How the items are linked:
q64 @ q677
q64 ~ q228
q64 + q870
q479 @ q386
q479 ~ q189
q479 + q277
q877 @ q199
q877 ~ q565
q877 + q589
q592 @ q315
q592 ~ q61
q592 + q251
q176 @ q368
q176 ~ q793
q176 + q61
q440 @ q835
q440 ~ q761
q440 + q164
q258 @ q985
q258 ~ q930
q258 + q948
q565 @ q440
q565 ~ q359
q565 + q835
q724 @ q251
q724 ~ q835
q724 + q565
q477 @ q813
q477 ~ q813
q477 + q580
q199 @ q607
q199 ~ q724
q199 + q565
q926 @ q893
q926 ~ q17
q926 + q477
q115 @ q605
q115 ~ q479
q115 + q535
q589 @ q813
q589 ~ q39
q589 + q926
q761 @ q315
q761 ~ q977
q761 + q607
q867 @ q189
q867 ~ q140
q867 + q479
q985 @ q948
q985 ~ q386
q985 + q258
q835 @ q164
q835 ~ q592
q835 + q966
q465 @ q793
q465 ~ q438
q465 + q601
q277 @ q189
q277 ~ q581
q277 + q465
q703 @ q761
q703 ~ q601
q703 + q250
q605 @ q867
q605 ~ q274
q605 + q867
q39 @ q823
q39 ~ q440
q39 + q17
q793 @ q601
q793 ~ q250
q793 + q703
q228 @ q176
q228 ~ q465
q228 + q368
q966 @ q724
q966 ~ q440
q966 + q251
q66 @ q258
q66 ~ q477
q66 + q893
q17 @ q589
q17 ~ q177
q17 + q813
q893 @ q66
q893 ~ q589
q893 + q930
q677 @ q870
q677 ~ q176
q677 + q977
q665 @ q438
q665 ~ q535
q665 + q250
q315 @ q61
q315 ~ q873
q315 + q565
q873 @ q703
q873 ~ q724
q873 + q761
q930 @ q580
q930 ~ q926
q930 + q66
q977 @ q873
q977 ~ q64
q977 + q703
q438 @ q250
q438 ~ q682
q438 + q313
q359 @ q34
q359 ~ q761
q359 + q592
q908 @ q277
q908 ~ q867
q908 + q115
q313 @ q176
q313 ~ q277
q313 + q581
q813 @ q17
q813 ~ q823
q813 + q893
q386 @ q535
q386 ~ q908
q386 + q682
q601 @ q228
q601 ~ q313
q601 + q176
q580 @ q66
q580 ~ q893
q580 + q258
q140 @ q605
q140 ~ q948
q140 + q189
q870 @ q64
q870 ~ q368
q870 + q761
q189 @ q867
q189 ~ q589
q189 + q581
q184 @ q17
q184 ~ q985
q184 + q605
q368 @ q64
q368 ~ q601
q368 + q677
q948 @ q867
q948 ~ q66
q948 + q184
q250 @ q438
q250 ~ q725
q250 + q465
q164 @ q870
q164 ~ q368
q164 + q724
q251 @ q877
q251 ~ q164
q251 + q823
q535 @ q682
q535 ~ q277
q535 + q479
q823 @ q17
q823 ~ q199
q823 + q589
q682 @ q725
q682 ~ q115
q682 + q479
q61 @ q359
q61 ~ q565
q61 + q34
q34 @ q592
q34 ~ q368
q34 + q565
q177 @ q823
q177 ~ q877
q177 + q823
q274 @ q274
q274 ~ q140
q274 + q140
q725 @ q465
q725 ~ q386
q725 + q438
q607 @ q177
q607 ~ q251
q607 + q39
q581 @ q479
q581 ~ q250
q581 + q908

The rows follow the links: the fewer symbols apart two items are, the more alike their rows tend to be.

Known rows, each with its item:
[ 23,  28,  15, -34,  11,  39,  57, -53, -32,  41, -63, -51,  21,  44, -31,  29, 102,   6,  -6, -34, -49,  -4,  66, -27, -23, -10, -49,  23, -13,  51,   9, -28,  -6,   5, -11,  -1,  31, -26,  24,  40, -24, -33,  27, -31,  24,  56,   2, -14,  32,  26,  21,  14,  11,  58,  28,  20, -16,  21,  -2,  25,   3,  -3,  39,  -3,  -5,  19, -26, -19, -10]: q277
[-97,  23, -21,  43,  -5,   4,  11, -10,  12, -17,  13, -31, -48,  -1,  -9,  65, -23, -41, -58,   0, -32, -10,  18,   3, -12,  -2,  30,   9,   2,  37,   3,  36, -41, -37, -43, -34, -36,   5,  89,  15,  12,   0,   2, -20,  -2,  11,  12,   8, -29,  49, -20, -34, -12,  49,  -2, -46,  49, -42,  10,  63,  48,  20,  27, -20,  25, -52,   2,  14, -25]: q677
[ 14, -76,  -7, -44,   6, -42, -18,  20,  14,   2,  18,  40,  43,  11,  47, -28, -91,  10,  18,  21,  42,  29, -99,   7,  -5,  33, -22, -29,  -4, -43,  -3,  14,  21,  12,   7,  35,  15,   9,  -9, -38, -26,  19, -40,  26,   4, -33,  -5,  11,  -4, -35, -30,  12,   5, -18, -54,  22, -21, -17,  40,  -8, -74,   0, -14,   8,  28,  26,  43,  46,  25]: q877
[   5,  -75,  -14,  -33,   20,  -44,  -20,   12,    7,    5,   20,   48,   33,    1,   41,  -40,  -98,   14,   15,   26,   36,   25, -105,   14,  -11,   32,  -16,  -11,  -14,  -41,   -3,   27,   16,   17,   16,   38,    8,    8,    8,  -32,  -22,   19,  -48,   15,    8,  -15,    3,    7,  -14,  -21,  -31,    9,    6,  -10,  -45,   19,  -31,  -20,   39,    0,  -84,   -6,  -14,   17,   17,   31,   46,   49,   29]: q199
[ 35,  16,   7,  -8, -22,   0, -22,  60, -14, -54,  44,   8,  -7,   2,  17, -59, -57,  21,  15,   5,  31, -39,  12, -16,  -5,   6,  23, -27,  39, -64,  -6, -14,   9,  22,   6, -18, -45, -16, -87, -33,   1,  57,  36,  41, -16, -37,  22,   5,   1, -43,  19,  43,  18, -60,  23,  16,  -5,  -3,  44, -67,  33,  -2, -19,   2,  -6,  -8,  33,   9, -15]: q930
[-34,  14, -23,  25, -19, -14,  12, -16,   1, -10,  -5,  51, -40,  -9, -23, -58, -41,  45,   2,  92,  63, -18, -29,  28,  36, -28,  43,  13, -11,  24,  21,  27, -14,   3, -32,  -7,   8, -24,  54,  20,  54,  21, -44, -45,   2,  54, -20, -20,  -9,  76,   0,   9, -16,  48,   0, -35,  30, -37,  39,  69,   9,  10, -19,  17, -18,  16, -25,  38, -23]: q761
[-12,   1, -21,  -9,   2,  30, -20, -37,  31,  19, -44, -72,   0,  -8, -62,  26,  75, -24,  54, -32, -43,  27,  36,  21,  53, -17, -16,  33, -18,  28,  -8,  10,   3,  -3,   9,  32,  20,  43,   6,  20, -12, -59, -21, -22, -18,  23, -24,   4, -14,  22,  14,  -1,  -3,  25,  45, -50,  -8,  38, -72,  23,  53, -29,  -4,   9,  -5,  24, -64, -62,  29]: q665
[-33,  23,  -9,  42,  14,  43,  44, -35,   3,  31, -36,  -9,   3,   7,  -2,  76,  10, -48, -54, -17, -15,   5,  29,  20, -32,  11,  21,  25, -10,  72,  -9,  19, -17, -79, -10, -58,  15,  29,  71,   5, -45, -24,  43, -15,  15,  34,  -7,  -2, -18,   2,   6, -33, -34,  19,  59,  -3,  15, -19, -27,  68,  -4, -10,  47,  -4,  11, -32,  46, -46,   7]: q176
[ 38, -11, -12, -38, -38, -15, -23,  63, -13, -69,  47,   6,  11,   3,  38, -62, -74,  23,  13,   5,  40,  -1,  -3,  -3,   1,  39,   8, -40,  49, -66, -12, -14,   2,  12, -13,   6, -34, -30, -66, -43,  -7,  56,  12,  29, -10, -45,  17,  23,   7, -67,   2,  61,  23, -51,   0,   0,  17,  -3,  35, -57,  23,  -6, -10,  -3,  12,  -6,  23, -15, -16]: q926
[   0,  -55,   -2,  -17,   28,  -42,  -39,   -2,    5,    5,   16,   29,   15,   -2,   37,  -45,  -93,   28,    1,    5,    8,   13, -121,    1,  -24,   19,  -10,   11,  -29,  -53,    8,    1,   27,   21,   29,   59,  -31,   -5,   23,  -22,  -18,   31,  -53,   20,   29,  -13,   24,   -1,  -22,  -10,  -22,   -1,   17,   -1,  -21,   16,  -19,  -27,   40,   12,  -81,  -15,   -3,   25,    4,   24,   56,   35,   38]: q251
[   2,   -6,    3,    8,   46,  -30,  -39,  -28,    3,   20,   11,   22,  -18,  -10,   23,  -55,  -76,   47,   -6,    4,   -3,   -7, -110,    5,  -25,   -4,    8,   37,  -40,  -44,   23,  -13,   27,   36,   35,   62,  -65,  -19,   35,    1,   10,   39,  -50,    5,   36,    8,   27,  -23,  -27,   27,    7,    5,   18,   17,    7,   15,   -8,  -25,   39,   34,  -71,  -33,   -3,   30,  -23,   19,   41,   35,   25]: q724
[ 17,  10,  41,  18,  -3, -16,   6,   2, -17,  27,   6,  53, -19,   7,  16,  51, 109,  16, -33, -11, -30,  24,  38, -28, -19, -19,  -2,  -5, -19,   5,  13,  -9, -19,  34,  13, -27,  16, -17, -32,  40,  43, -11,   7, -14,   6, -28,  15,  12,  21,  -3, -10, -34,  -4, -15, -72,  31,  38,  48, -73, -62, -29,  35, -32, -34, -12, -20, -78, -21, -21]: q605
[-52,   3,  -3,  22,  56, -29, -56, -22,  14,   1,  22, -14, -33, -14,  17,  -6, -64,  10, -31, -34, -45, -10, -87,  -8, -38,   4,   9,  37, -32, -37,  19,  -7,   9,  25,  20,  60, -89, -14,  64,   3,   1,  35, -31,   7,  33,  -7,  53,  -5, -33,  33, -13, -17,  13,  24,  12,  -6,   8, -42,  26,  41, -26, -28,  17,  19,  -5, -22,  45,  20,  25]: q164
[ 42,  14,  19,   5, -26,  -3, -20,  67, -14, -51,  46,  10,  -7,  -6,  19, -55, -58,  23,  20,   9,  29, -42,  17, -20, -15,   6,  24, -23,  39, -62,  -7, -19,  12,  18,  11, -13, -48, -16, -85, -37,   1,  52,  42,  39, -16, -39,  17,   8,   2, -43,  17,  41,  16, -73,  24,  20,  -8,   2,  43, -77,  34,  -2, -21,  10,  -7,  -8,  40,   7, -20]: q66

Each walk starts at a row. The symbols on each line, taken left to right, move it on to the next item.
Each answer is a row, close to the row of the item it stands for.
[ 21, -73,  -7, -58, -35, -32,  -7,  58,   3, -46,  40,  31,  32,  19,  47, -18, -83,  -1,  17,  18,  38,  23, -33,  -3,   9,  55, -12, -59,  31, -54, -18,  14,  -5,  12, -19,  13,  13, -10, -49, -46, -24,  26, -12,  21, -16, -43,  -4,  21,  -3, -62, -37,  33,  12, -38, -57,   5,   2,   2,  27, -51, -12,  16, -22, -14,  39,  17,  19,  22,   0]
@ ~ + ~ ~ + ~ ~	[  -8,   -6,   -5,   -3,   47,  -40,  -46,  -23,    4,    7,   20,   15,  -15,  -12,   21,  -55,  -83,   45,   -5,    1,   -3,   -9, -105,   -6,  -25,   -3,    1,   29,  -33,  -51,   26,  -15,   22,   40,   27,   58,  -71,  -20,   38,   -6,   10,   43,  -52,   10,   46,    1,   30,  -19,  -22,   21,    0,    7,   25,   13,    8,   10,   -1,  -32,   37,   30,  -51,  -29,   -2,   40,  -23,   14,   42,   24,   25]
@ ~ ~ + + + +	[   5,   -9,    6,    2,   51,  -32,  -46,  -23,    0,   15,   10,   14,  -12,  -11,   19,  -50,  -60,   41,   -3,  -15,  -23,   -7, -100,  -11,  -35,    6,   -5,   42,  -41,  -52,   17,  -19,   23,   53,   38,   67,  -69,  -20,   23,   -2,    1,   35,  -43,   15,   44,   -2,   40,  -14,  -27,   16,    6,    6,   25,    9,   26,   15,  -11,  -17,   29,   17,  -55,  -37,   -3,   34,  -24,   16,   48,   21,   32]
[ 10, -95, -12, -54, -19, -40,   0,  46,  14, -12,  22,  37,  44,  21,  42,  -6, -91, -14,  16,  25,  33,  28, -74,   0,   5,  51, -20, -47,  11, -33,  -3,  37,   0,   8,  -2,  10,  34,  11, -15, -41, -29,   2, -30,  17, -19, -32,  -8,  25, -11, -49, -44,  18,   6, -15, -67,  11, -17,  -3,  23, -22, -41,  13, -18, -13,  44,  26,  26,  39,  16]
~ @ ~ ~ + + + + ~	[  15,  -88,  -14,  -60,  -25,  -36,   -8,   40,    6,  -24,   29,   36,   36,   21,   47,  -22, -101,    9,   12,   27,   30,   23,  -76,   -1,   -2,   51,  -14,  -41,   15,  -53,   -2,   20,    1,   20,  -13,   26,   12,   -1,  -16,  -41,  -19,   28,  -37,    7,   -5,  -26,   -5,   21,  -10,  -40,  -37,   41,   13,  -17,  -49,   14,   -6,   -4,   39,  -19,  -45,   17,  -16,   -7,   36,   31,   26,   40,   13]
~ ~ @ ~ @ ~ ~	[ 18,  18,  13,  -6,  14,  48,  61, -48,  -8,  46, -68, -26,  24,  44, -23,  52,  68, -24, -17, -31, -37,   3,  53,  -1, -30,  16, -17,  33, -20,  66,   2,  -6,  -4, -32, -10, -26,  31,   9,  31,  32, -41, -34,  34, -26,  21,  66,  -8, -13,   4,  11,  26,   1, -19,  37,  70,  21,  -6,  16, -26,  52,   0, -23,  48,   0,   2,   9,   3, -50,   8]
[-84,  25, -17,  42,  17,  10,   3, -28,  20,   7,   3, -35, -25,  -9,   3,  79, -17, -61, -62, -24, -38,  -8,   6,  11, -25,   3,  30,  13,   5,  44,  -6,  20, -27, -61, -27, -31, -31,  13,  94,  11, -10,  -9,  15,  -1,  12,  -8,  23,   1, -20,  17, -14, -47, -18,  27,  15, -25,  30, -49,  -9,  73,  22,   3,  51, -12,  27, -67,  34, -13,   2]
@ @ @ + ~ @ + +	[   4,  -81,  -20,  -36,   -8,  -45,    4,   25,   12,   -2,   21,   57,   27,   15,   24,  -25, -109,    4,   11,   50,   38,   17,  -94,   12,    6,   34,  -10,  -18,   -9,  -34,    6,   34,   -4,   21,   -6,   25,   26,   -1,   13,  -30,  -14,   10,  -52,    1,   -7,  -13,   -9,   11,  -15,   -6,  -29,   17,   14,   -1,  -54,    9,  -14,  -15,   43,    2,  -65,   12,  -31,    6,   25,   39,   23,   62,   20]
@ ~ ~ + + + +	[ 15, -91,  -6, -57, -19, -35,   2,  46,   5, -20,  33,  32,  41,  20,  42, -16, -97,  -5,  16,  24,  35,  26, -72,  -3,   0,  58, -13, -47,  19, -44, -11,  23,   9,  13,  -8,  18,  17,   6, -19, -38, -26,   8, -27,  13,  -6, -40,  -6,  23,  -6, -56, -36,  31,  13, -21, -56,  19,  -5,  -9,  30, -23, -41,  17, -19, -18,  44,  20,  26,  38,   8]
[-17,  24, -16,  17, -19,   4,  20, -21,  -1,  -2, -24,  57, -43,  -3, -33, -64, -35,  57,   4,  83,  52, -26, -25,  19,  37, -29,  47,  22, -17,  12,  22,  17,  -8,  15, -27, -15,   2, -27,  36,  25,  48,  23, -38, -48,   7,  67, -21, -27,  -9,  80,  13,  29, -10,  51,  25, -25,  28, -17,  32,  61,   4,   5, -25,  17, -22,  29, -29,  29, -36]
@ + @ @ ~ + + + +	[ 21,  18,  18, -28,   9,  16,  51, -48, -25,  32, -45, -53,  14,  36, -31,  25, 115,   3,  -9, -37, -52,   2,  68, -39, -10, -24, -69,   8,  -9,  47,  26, -34, -11,  21,  -9,   5,  34, -29,   9,  39,   0, -34,  18, -25,  12,  37,  -2, -17,  43,  34,  16,   4,   9,  61,  -5,  22, -23,  27,   0,   8,  14,  14,  35, -15,  -5,  18, -39,  10, -16]
+ @ + + ~ @ + + @	[ 48,  20,  37, -37,  -1,  11,  67, -33, -49,  29, -29,  19,  15,  42,   8,  22, 102,  32, -40, -18, -45,   6,  56, -44, -42,   7, -46,   4, -13,  30,  25, -40, -24,  31, -14, -26,  27, -50, -12,  49,   1,  -8,  18, -26,  27,  31,  13,  -8,  54,   1,  10,  21,  10,  35, -15,  48,  15,  36,  -3, -16, -20,  18,  28, -17,   0,  11, -37,  -8, -32]
[-59,  27, -20,  30, -31,   5,  24, -16,  10, -15, -11,  25, -56,   5, -29,  -9, -30,  21, -13,  63,  18, -24,   2,  15,  33, -17,  48,  13,   0,  21,  25,  39, -32,   5, -47, -40, -11, -21,  65,  29,  49,   7, -19, -53,  -7,  52, -10, -10, -18,  84,   0,  16, -12,  59,   2, -40,  47, -29,  18,  65,  44,  21, -10,  -8,   2,  -1, -44,  21, -38]
@ + + ~ @ + + @	[ 40,  10,   0, -26, -31,  -5, -20,  64, -19, -66,  51,   9,   0,   0,  32, -64, -60,  28,  14,  -1,  29, -18,   8, -14,   0,  23,  19, -31,  46, -71,  -8, -21,   4,  16,  -4,   3, -41, -23, -71, -36,  -1,  56,  19,  32,  -5, -38,  22,  17,   5, -63,   9,  62,  22, -48,  16,  12,   6,  -1,  37, -61,  35, -17, -14,  -1,   5, -11,  35,  -7, -19]
+ ~ + @ ~ ~ + +	[ -5,  15,   1,  14,  60, -30, -58, -32,  -7,  11,  15,   9, -12, -28,  24, -60, -41,  38,  -9, -25, -12,  -7, -93,   0, -25,  -9,   5,  38, -40, -36,  13, -25,  32,  25,  34,  74, -69, -18,  36,  -1,   5,  39, -43,  21,  45,  -7,  34, -16, -22,  15,   8,  -9,  18,   5,  11,   4,  -5, -29,  26,  35, -59, -39,  13,  41, -41,  -3,  53,  12,  30]
[ 17, -12,  29,  48,   2,   7,   3,  53,   8,  18,  31,   8,  -4,   1, -30,  27,  -6, -35,  21,  14,  -6, -52,  27, -25, -18, -30,   3, -21,   4,  -6,   3,  29,   3,  24,  39, -40,  16,  40, -83, -21,  -8, -25,  57,  43, -46, -20, -11,  -3,   5,  10,   1, -50,  -7, -62, -22,  43, -70,   3,  30, -71, -13,  42, -35, -13,   6,   6,  18,  82,  16]
~ ~ @ @ ~	[ 30, -56,  -3, -73, -36, -28,   1,  51,  -4, -46,  32,  29,  36,  22,  53, -37, -81,  20,   2,  13,  40,  20, -32, -10,  -4,  60, -13, -51,  37, -54, -18,  -3,  -3,  12, -17,  10,   4, -24, -44, -37, -20,  39, -15,  15,  -4, -36,   3,  24,   6, -70, -25,  58,  18, -31, -36,  18,   4,   4,  35, -51,  -8,  -3, -13,  -3,  39,   8,  24,   6,  -8]
~ + ~ @ @ +	[ 32, -43,  -8, -54, -42, -28, -18,  59, -11, -66,  47,  17,  23,  13,  45, -34, -77,  22,  13,   9,  48,  16, -21,  -5,   7,  47,  -3, -52,  42, -56, -22,  -5,   2,   7, -22,  13,  -9, -15, -51, -48, -17,  45,  -8,  22, -12, -43,   6,  24,   5, -77, -20,  55,  23, -37, -24,  -6,  13,  -1,  31, -52,  11,   1, -10,  -7,  27,  -5,  22,  -6, -18]
[-99,  18, -19,  37,   4,  -8, -12, -18,  20, -19,  21, -34, -50,  -9,  -2,  56, -32, -30, -51,  -2, -44, -13,  -9,  -4,  -9, -10,  22,   4,   6,   9,   6,  27, -28, -21, -41, -12, -56,  -7,  88,  14,  22,   3, -17, -12,  -2, -15,  29,  12, -25,  55, -30, -32,  -9,  43, -17, -45,  42, -48,  10,  55,  51,  14,  22, -10,  26, -58,  -5,  17, -16]
@ ~ + @ + @ ~	[-53,  12,  -4,  34,   8,  34,  33, -30,  15,  28, -31, -28, -18,  12,  -7,  93,  -5, -62, -50, -35, -42,  -4,  30,  16, -34,  18,  24,  25,  -2,  65,  -8,  25, -21, -60, -22, -48,  -9,  30,  71,  12, -35, -24,  35, -22,  10,  21,  -2,   4, -27,  13,  -1, -38, -28,  22,  52, -14,  30, -18, -28,  70,  15,  -8,  44, -15,  26, -37,  27, -42,   5]
@ ~ + + +	[  5,  12,  -5,   9,  11,  48,  29, -32,  19,  45, -65, -35,   4,  22, -41,  63,  47, -25,  14, -34, -44,  12,  34,  27,   4,  10,   6,  43, -16,  60, -11,  21,  -2, -28,   4, -19,  27,  51,  29,  22, -38, -42,  24, -35,  -7,  58, -28,  -9, -24,  14,  26,  -6, -25,  22,  76, -22,   4,  33, -62,  44,  25, -33,  18,  -3,   5,  19, -19, -70,  24]
